In the rows, 128 means zero.
Here are made-up things, facts about them, and rows of numbers that follow some of those facts. Name the thing behind each unnamed row.

Some things and their rows:
[140 130 141 133 164  91 180 106 136 163 131 165  68 150 114 134 182 109
 116 130  85 107 124 138 121  92 118 134 171  80]: plaratam
[157 144 162 135 159  84 204 118 119 160 134 168  82 144 100 137 174 111
 125 131  65  93 149 144 125 106 128 123 180  89]: plokopla
[139 136 142 131 159  97 179 109 136 163 127 162  69 151 112 131 183 106
 124 130  89 113 121 143 115  90 118 133 171  78]: ketro
[164 138 133 165 157 145 146  81 124 201 133 159  55 145 116 109 176 132
 110 165  81  91 137 163  98 135 112 120 141  59]: skaste
[168 141 156 121 142  79 192 114 137 174 106 163 102 152 100 151 185 116
 105 125  98 100 127 156 131 127 150 117 167  78]: groris
[161 158 155 129 141  97 196 112 117 145 135 163  88 148 109 136 172 120
 128 139 103 102 144 135 141 105 114 115 190  63]: klastir
[143 136 151 128 165  99 180 112 133 171 131 160  66 153 106 131 180 110
 122 140  82 116 132 142 116  84 123 143 170  88]: notropes
[142 130 145 128 160  92 178 106 139 166 125 163  72 154 112 136 183 110
 114 133  93 111 119 142 123  93 124 135 168  78]: plolus
[166 140 159 127 142  77 191 113 133 170 110 164  96 153 103 147 182 113
 108 125  98 103 133 154 130 121 147 117 171  82]: kolu
[149 138 148 124 170  93 180 109 142 168 128 160  72 145 119 130 178 118
 108 143  85 108 126 146 102  88 119 132 168  77]: labon
[153 128 131 181 149 137 126  79 123 192 132 168  59 152 106 122 173 118
  98 140  81  96 140 150 101 137 111 109 149  61]: givin
[153 138 156 137 158  85 203 118 120 151 130 170  85 143 102 144 178 103
 130 121  57  87 140 143 127 115 125 118 181  86]: sustin
[113 150 143 154 159 121 137  85 135 168 159 126  81 135  90 138 157 128
  92 135  97  90 132 158 128 113 122 118 115  93]: kubotus
[141 133 146 128 161  94 177 107 137 165 130 162  69 153 113 131 179 112
 117 134  86 114 127 142 117  88 120 137 171  78]: brozovok
[151 120 140 115 153  83 178 103 150 181 105 163  91 158 112 149 192 117
  96 132 113 109 103 153 136 116 143 136 155  76]: teflupa
[142 132 147 130 161  95 178 106 136 166 129 163  68 154 112 133 179 110
 117 136  86 113 125 141 119  87 120 137 172  78]: sibromem
[142 133 146 127 163 100 182 111 134 169 132 162  67 154 106 133 181 107
 124 139  84 114 128 138 118  86 120 143 170  85]: nogrir
[109 150 139 154 158 126 140  88 131 166 156 121  78 133  89 134 160 124
 105 134  89  90 129 160 125 107 116 120 117  91]: tolu
[109 155 139 158 161 126 137  91 132 168 160 125  79 131  87 136 160 125
  99 132  97  91 131 157 124 106 117 120 114  95]: plutriflam

Facts:
Ω: uses; Π: belongs to class
beda Ω [flopeze, klako, losto, brazakli]
mosezur Ω [vebre, zekanu, trifu, zarezil, trenas, tutake, plestan]
trudro Ω [vilak, mubrak, flokobrek]
brutrubik Ω [stuzu, stifepe, damapler]
brekerur Ω [klotras, vostum, stostir, dritres, mazo]
robrum Ω [ketro, feku]
taral Ω [tudror, skuzu]
seler Ω [ligi, lovom, duskim, labon]
skedak Ω [latim, brazakli]
kolu Ω [zekanu, teflupa, plolus]
zuske Ω [tutake]
flagrerok Ω [ploklalol]
plokopla Ω [nofufak, klebabrar]
groris Ω [teflupa]
feni Ω [vilak, gumaflel, skidon, flopeze, vastus]
nere Ω [tudror, vepon, stavo, stasto]
vuflokim Ω [stuzu, klilos, latim, metror, vepon, nuflo]
pigil Ω [ligi]
tradru Ω [zastek, ribon, skaste]
tamos Ω [nofufak, dumun, duboflo, ribon, sodon]
neke Ω [drabraplol, grapam]
plibrus Ω [storak, zekanu, brenom, doste]
sibur Ω [nogrir, vastus, sodon, nuflo]
geplubrul Ω [zarezil, skasak, greski, sodon, seneflel, kligrek]
minu Ω [skasak, skuzu, givin, getek]
skigem Ω [gridum, flopeze, damapler, metror, rafo]
soskosar Ω [putruvor, duboflo, drabraplol]
pelor Ω [druzak, fovok]
trizem Ω [nogrir, notropes, katren]
musten Ω [duboflo, stani, klonun, labon]
nenir Ω [flopeze, kiru]
klubratror Ω [druzak, teflupa, rafo]
dratro Ω [disker, grapam, brodri]
lubro Ω [storak, brodri]
stekli Ω [stuzu, skipon, disker, vepon]
panok Ω [trigran, zastek, bezir]
skogrok Ω [ploklalol, gruvir, losto, drabraplol]
puplol Ω [skidon, dreplas, fovok, greski]
ravek Ω [libe, tolu, vepon]
klipibul Ω [nogrir, nofufak, kadak]
drofles Ω [vostum, lovom, notropes, kligrek]
stagim Ω [guvor, plestan, givin]
drasa Ω [latim, plutriflam]
skagrol Ω [skuzu, grapam]
destoflu Ω [faman, greski, klonun, banak, disker]
togol Ω [guvor, damapler, sotin]
kotom Ω [teflupa, kubotus, duskim, stasto, drabraplol]
flasos Ω [zarezil, zabibruk, metror, kiru]
flaklas Ω [fovok]
groso Ω [skodrol, stavo]
gufle Ω [skame, zarezil, flesta, lovom, dumun, damapler, katren]
tagaba Ω [trifu, natrem]
nabul Ω [ligi, skasak, grapam]
merubem Ω [drukel, fulan]
klofu Ω [figre, teflupa]
nufi Ω [skipon, guvor, damapler, drubom]
plefen Ω [gridum, pofe, stostir, duboflo, stani]
ligus Ω [zarezil, stagroklek, skaste]
plunun Ω [zarezil, brozovok, stani, sibromem]
fave Ω [plaratam, guvor, duskim, klebabrar, brodri]
fodreklu Ω [vezan, plestan]
fludam Ω [notropes]
liplon Ω [klotras, stigrum, skaste]
peska Ω [skasak, klonun, rafo, nuflo]
koska Ω [givin]
vaflar Ω [damapler]
beflem Ω [klotras, tudror]
pokler Ω [ploklalol, stagroklek, kini, nuflo]
rerodrak Ω [klotras, labon]
mipos Ω [kini]
sustin Ω [skebrem, gregram, brodri]
ziga Ω [klebabrar, brodri]
skeso Ω [latim, duskim]
flesi Ω [trenas, fulan]
flibe Ω [durer, stakla, flokobrek, tranogruk]
zuromon Ω [trigran, plestan]
trilas Ω [trola, durer, skipon, duboflo, skaste, bezir, zatrabek, grekar]
voger Ω [senok, ketro, vepon, kligrek]
klastir Ω [ploklalol, tranogruk]
ragrum Ω [skasak, vozil, grekar, tomil]
sefepor Ω [druzak, vozil, gregram, dritres, rafo, stavo, grapam, fulan]
taren Ω [doste]
zudraflol Ω [kubotus, tutake]
{beda, sotin, robrum, zastek, zekanu, kubotus, duskim, sibur, minu, pelor, flesta, drofles, vepon, skagrol, nabul, trola, merubem, drabraplol, zarezil, zabibruk, natrem, flokobrek, ligus, zatrabek, fludam, vostum, tolu, beflem, senok, rafo, seneflel, dritres, plutriflam, zuromon, voger, trenas, gruvir, grekar, ragrum, sefepor, taren, trifu} Π c
{drukel, trudro, plaratam, mazo, sodon, tutake, seler, kolu, kligrek, zuske, losto, putruvor, vebre, plokopla, groris, klebabrar, tomil, nere, vuflokim, teflupa, pigil, nofufak, kadak, tamos, gridum, disker, nogrir, neke, stakla, gregram, durer, brozovok, labon, geplubrul, skigem, soskosar, nuflo, trizem, vilak, mubrak, nenir, klubratror, dratro, drubom, banak, trigran, skuzu, brazakli, latim, klotras, klilos, stekli, skipon, puplol, ravek, dreplas, klipibul, pofe, skasak, ketro, tranogruk, stagim, storak, drasa, destoflu, kotom, flasos, duboflo, flaklas, groso, gufle, tagaba, grapam, vastus, getek, notropes, dumun, stani, damapler, ribon, gumaflel, tudror, stasto, liplon, peska, sibromem, vaflar, stostir, ploklalol, skodrol, pokler, rerodrak, mipos, sustin, skeso, flesi, brenom, plolus, klastir, faman, guvor, zudraflol} Π a
{mosezur, brutrubik, libe, vezan, brekerur, taral, brodri, skebrem, skedak, greski, metror, flagrerok, klonun, feni, stigrum, skidon, tradru, plifu, kini, plibrus, klako, givin, katren, musten, ligi, lubro, panok, skogrok, kiru, fulan, figre, stavo, vozil, togol, doste, fovok, klofu, feku, nufi, druzak, plefen, plunun, fave, skame, fodreklu, stagroklek, stuzu, stifepe, koska, flopeze, lovom, plestan, ziga, flibe, bezir, trilas, skaste} Π b

Name these rows:
No name comes twice in this set of rows, the named rows included.
[111 147 137 155 157 123 139  85 135 169 157 123  75 132  89 141 155 129
 104 130  84  89 133 157 129 103 118 119 119  88] -> sotin
[159 151 159 136 145  90 190 119 122 165 125 162  80 147  95 135 172 110
 130 127  76 110 153 145 116  98 132 122 184  83] -> flasos
[139 124 132 140 155  79 180 101 141 163 130 167  64 147 116 141 174 115
 118 117  82 106 130 136 121  88 119 126 179  75] -> guvor
[166 156 157 132 163  88 187 127 129 166 123 167  92 140  98 143 175 120
 104 135  75 101 152 140  97 105 131 115 178  88] -> seler
[166 138 133 178 158 132 172  95 103 187 139 173  74 133  95 130 179 123
 124 147  48  60 155 157 124 162 116 106 152  77] -> ziga
[125 158 166 172 142 107 147  89 117 155 161 129  91 136  81 135 143 119
  97 119  88  88 162 159 126 123 133  93 132  95] -> zuromon
[126 159 165 151 134 131 156  98 116 163 141 119  93 138  67 140 159 110
 128 124  65  83 142 173 137 122 136 112 125  89] -> pelor
[125 161 172 164 145 124 134 100 123 151 149 130  96 136  73 146 146 114
  94 117  63  86 157 154 112 122 128  91 135  85] -> minu
[141 135 143 129 158  98 181 103 134 158 133 164  70 153 116 133 180 113
 122 137  97 111 122 136 128  90 112 133 176  71] -> tranogruk
[161 139 124 167 157 146 138  88 125 206 130 163  59 144 102 122 179 133
 107 161  77  91 138 155  99 131 113 123 143  68] -> lovom
[126 159 164 151 144 133 147 101 122 156 143 125 100 135  70 148 156 115
 113 122  54  78 143 165 125 129 130 101 127  83] -> sefepor
[159 147 166 125 157 100 181 122 130 148 121 171  98 147  96 154 174 112
 106 131  60  98 141 132 116 113 122 108 185  70] -> neke
[117 152 143 144 163 128 137  87 137 163 160 127  87 134  92 147 156 139
  86 145  94  86 130 150 133 114 114 115 117  84] -> drabraplol

The same things again, as new rows of numbers:
Some rows with their names:
[114  75  73 136 108 165 166 104  83 211  96 161 115 100  90 222 169 137
 199  72 119  66 158 197  96  58 182  88 167 215 132 101 168  81 114 154]: taren
[119 141 150  80 103 146 127 105 153 101 149 145 108 131 135 127 141  93
 150 114 148 140 123 143 139 109 109 116 120  97 155 134 138 160  97 108]: nenir
[ 97 132 143  78 127 137 124 116 144  94 130 128 112 123 140 125 151 103
 145 121 169 144 129 126 129 116 117 129 122 105 148 142 161 160  97 111]: rerodrak
[102 123 138  73 124 131 135 108 147 102 137 134 101 125 131 134 160 103
 149 115 166 133 131 134 130 118 122 121 134 106 164 138 156 158  89 114]: plokopla
[102 148 131  72 131 157 114 101 141  86 138 146 134 137 139 128 129  85
 146 104 150 143 132 140 127 105 130 138  98  99 135 126 149 162  86 106]: pokler
[129 144 168  82  88 125 137 112 168 112 144 140  86 143 129 137 144 104
 159 129 174 157 103 128 144  95  90  95 129 114 152 150 140 151 119  94]: puplol
[ 80 132 167 104  94 157 132 120 147 112 112 134 128 101 148  95 152 107
 153 122 167 137 106 103 129  92 110 141  99 109 123 168 179 165 118 121]: groso
[105 124 149  87 109 151 132 106 153  95 129 130 113 121 145 123 148  96
 149 125 151 139 116 131 127 115 114 130 126 103 156 138 159 163  98 123]: stekli
[108 128 152  87 102 156 129 103 147  95 134 137 117 121 143 117 143  95
 149 118 141 132 127 134 130 116 112 127 121  96 157 135 152 166  93 121]: vuflokim
[135 109  93 201 135  76 126 143 126 116 120 120 146 130 128 129 127 165
 101 159 109 119  98 117 108 178 142 152 118 119 119 141 107  81 155 154]: givin
[157 118  91 184 114  86 116 137 129 120 132 149 139 134 120 121 106 169
  98 139  98 112 119 117 128 178 140 144 123 110 120 129  91  73 153 146]: metror
[165 146 190  91 116 117 153 114 170 151 157 124  85 156 109 100 126 139
 116 158 156 163 105  97 147  96  96  99 145 124 140 132 114 146 119 106]: dreplas
[131 136 127 132 160 137 135 150  74 182 122  92 136 107 117 155 118 147
 126 107 101 115 182 144 143 150 115 108 181 197 113 102  99 132 166 132]: flesta
[144 150 160  86 134 162 129 101 142 130 162 137 135 143 120  87 110 130
 105 128 114 145 141 114 131 107 137 133 112 101 127 108 118 158  82 117]: losto
[130 124 143 155 126 168 135 144  87 175 100  98 148  94 130 137 108 143
 135 116  78 110 168 138 145 136 107 118 175 201 104 102 114 134 173 151]: vepon
[145 145 167  81 139 134 139 106 159 133 155 129 115 157 112  99 122 128
 109 142 136 148 117 104 140 109 119 118 133 122 143 115 112 154  96 121]: vastus
[132 140 161  80 162 129 140 116 143 130 149 114 120 141 119  90 132 138
 102 143 144 145 138  97 130 117 131 134 132 113 139 118 129 162  92 122]: pofe
[126 163 151  81 162 155 128  82 161 125 146 135 164 173 107 110 102 104
 111 139 122 155  91 112 125  90 135 142 100 139 108 107 102 155  84 129]: tranogruk
[147 133 172  95 113 167 137 103 141 130 163 137 121 129 124  76 121 134
 107 128 103 130 149 114 136 122 130 131 128  90 148 108 118 167  81 133]: latim

Rows to name:
No name comes twice in this set of rows, the named rows included.
[146 128  78 177 140  87 103 137 122 111 133 155 157 143 126 128 101 162
  97 135 103 118 123 119 119 173 153 157 108 111 100 122  91  71 147 142] -> stagroklek
[148 159 170  85 133 138 145  86 175 137 154 133 130 178  98 114 111 112
 116 152 130 153  82 113 139  89 108 114 124 145 129 117  90 147 102 131] -> vilak
[118 139 131 141 151 143 134 157  73 186 112  97 143  99 122 139 114 152
 128 103 108 115 170 130 148 130 115 113 163 201  92 119 113 128 176 132] -> dritres
[118 129 157 107 184 135 147 118 143 125 133  79 137 147 126 112 146 114
 104 164 133 152 106 111 104 115 138 138 120 121 146 117 132 178  85 141] -> trigran
[146 129 161 112 159 143 147 144 135 156 149 100 111 154 125  95 139 111
 102 154 132 135 123 120 121  88 148 122 102 103 150 121 139 168  89 130] -> vebre
[125 133 165  92 143 137 146 120 146 148 140 124 116 135 116  80 137 141
 110 139 147 134 123  88 127  97 133 132 125 118 131 130 144 158  97 131] -> gregram
[135 133 173 108 140 150 139 118 144 132 138 115 122 133 129  84 130 139
 110 148 132 150 129  96 122  95 133 136 118 108 127 122 145 160  96 124] -> stasto
[110 163 149  76 106 143 132  74 185 105 138 152 139 174 112 155 124  65
 157 128 152 152  55 146 132  83  98 112 105 146 136 137 111 149 106 123] -> trudro
[111 115  68 176 111  81 105 129 131  80 113 151 145 128 138 168 128 126
 138 126 132 120  97 144 114 177 136 148 109 110 122 154 118  74 157 135] -> trilas
[111 132 153  82 105 135 132 112 157 104 135 132  99 125 138 126 145 101
 154 124 167 145 118 125 134 110 105 115 127 105 153 145 151 157 104 106] -> destoflu
[106 131  96 110 129 132 118 156  79 141 106 115 118  96 131 190 131 109
 170  80 137 110 184 168 156 153 101  99 187 188 130 122 127 126 175 113] -> fludam

Now the same things, written a new way:
Some rows with their names:
[145  95 104 110 115 172 122 123 117  60  97 146 123 121 145 128  70 152
 156  67 124 152 173 158  76 111 123  83 136 105 145  87 139 152 102]: neke
[ 72 129 196 102 137 129  74 101 102 123 173 119 185 190 132 112 128 164
  91  89 115 141 123 153 146 139 145 169 129 111 105  53  91 141 143]: musten
[ 74 144 176 120  78 137  88 119  84 124 165 112 188 142  69 154  96 205
  75 133 175 160 124 173 159 135 177 194 139 135 102 111  87 158 108]: togol
[ 63  77 151 196 105 150 145  93 102 172 124 194 132 158 111 145 194 185
 147 140  79  98  93  97 105 160 158  69  85 158 135  64  77 160 106]: beflem
[ 86  73 108 181 132 135 143  88 120  99 140 162 178 159 120 173 181 225
 145 114 117 122 112 122  83 109 170  38 120 146 176  93 141 178 102]: skagrol
[104 113 128 114  87 156 176 101 130 109  69 149  78 111 101 111  83 103
 159 127 140 129 188 175 121 122 144 149 125 144 181  69 138 111 114]: vuflokim
[110 104 116 123  81 165 163 112 116 111  75 157  74  96 117 123  81 127
 146 124 128 148 169 173 119 144 132 125 126 143 151  81 126 125 102]: stekli
[172 125 163 100 113 160 129 126  95  91  95 173 113 110 125  86  62 122
 180 115 141 124 167 138  54 112 124 113 129 125 152  79  95 152 132]: kotom
[ 89  86 171 194 108 138 173 121 113 131 104 119 192 145 119 164 178 174
 135 156 122 101  70 120  74 116 159  98  85 180 173 123 113 194 141]: zuromon
[167 135  97 117 123 143 126 154 148 127  99 120  85 110 155 112 118  90
 156 120 121 125 139 111 134 133  96 122 138 118  98 158 137 107 139]: ribon
[167 163  76 134  24 162 113 164 141 129  99 122  85  80  80 133  94 170
 168 153 194 135 161 136 184 125 126 138 159 114  50 190 129 124 119]: damapler
[112 159 148 107 166  88  80 127 130 145 196 100 170 159 119 132 149 124
  77 133 141 137 112 116 178 131 143 183 146 110 106 147 127 105 136]: katren
[173 129  92 112 127 140 126 151 136 128 109 144  80 102 135 118 109  82
 163 136 127 128 151 101 129 130 111 123 139 120 120 156 133 104 121]: stasto
[111 148 150 106 170  95  92 137 130 151 199 103 170 148 111 138 141 113
  63 126 126 133 113 109 168 128 139 177 125  96 113 154 119 104 122]: stagroklek
[166 133  92 117 122 142 128 156 148 121  99 118  89 107 147 118 114  86
 157 127 130 129 143 112 137 130 100 125 136 117 112 158 144 108 137]: sibromem
[183 139  96 112 128 138 127 158 140 126 108 134  90  98 146 112 106  83
 157 139 133 125 143 106 126 126 103 125 140 119 116 159 134 115 132]: plolus
[112 148 147 105 168  92  78 138 122 152 195 111 168 156 117 141 144 114
  74 136 131 137 108 100 170 131 145 182 140 112 109 153 111 108 124]: bezir
[117 147 133 108 175  88  81 137 120 143 202 116 168 141 124 145 146 118
  67 148 130 147 108 114 174 135 141 172 144 118 126 146 128 111 115]: fulan
[111 151 130 109 177  82  86 125 130 143 198 103 162 147 126 135 152 120
  66 143 132 145 107 122 185 134 133 174 144 112 121 138 137 105 125]: greski

Name these rows:
No name comes twice in this set of rows, the named rows included.
[169 131 123 126 125 149 175 168 184 128 114 122  97  78 102 135  74  79
 108  73 102 104 158 117  99  94  95 117  71  32 115 199 129 103  80] -> ploklalol
[172 154  94 109 134 114 129 129 120 132  88 128  67 109 158 126  96 102
 135 104 122 135 133 133  98 137 100 120 140 165  88 200 143  96 145] -> klebabrar
[112 102 125 122  92 160 162 119 118 108  75 151  82 102 128 121  82 107
 149 127 120 143 163 166 111 147 126 131 120 140 159  72 126 127 108] -> ravek
[130 130 144 114 100 152 149 107 105 102  67 126  87 115 163 112  75 133
 132  89 114 145 139 189  77 146 103 118 122 163 114 108 131 138 147] -> plokopla
[117 123 158 109 164 112  86 172 111 139 169  74 206 146 126 171 138  87
  68 162 139 154  79  79 150 131 164 213 131 153 145 182 108 137 121] -> plestan
[177 104  28 105 153 146 101 142 143  73 124 139 107 112 158 149 104 129
 160  89 128 161 166 105 121 114 124  75 167 105 121 157 176 114  94] -> grapam
[133 106  97 111 120 151 132 101  93  74  80 154  90 112 160 141  65 161
 129  74 115 172 154 186  64 139 126  89 144 159 133 111 146 139 103] -> dratro
[ 86 104 155 192 125 122 171  91 119 136 128 148 162 145 113 144 182 196
 131 146 117 100  95 147  94 119 149  70  98 154 164  98 126 177 134] -> merubem
[126 106 124 121  95 174 153 129 136  80  72  97 122 117 169 106 104 122
 155 111 132 145 151 180 120 136 102 121 135 129 147  64 150 155 147] -> geplubrul
[122 135 123 175 147  89 163 103 157 166 141 149 137 156 101 143 213 152
 155 156 132  77 106  82 130  96 156  85 114 154 147 174 147 119 145] -> plutriflam
[130 106 113 119 103 167 149 124 136  72  92 118 117 107 147 110  92 136
 153 106 135 143 167 182 115 124 110 106 133 110 156  59 151 154 124] -> peska

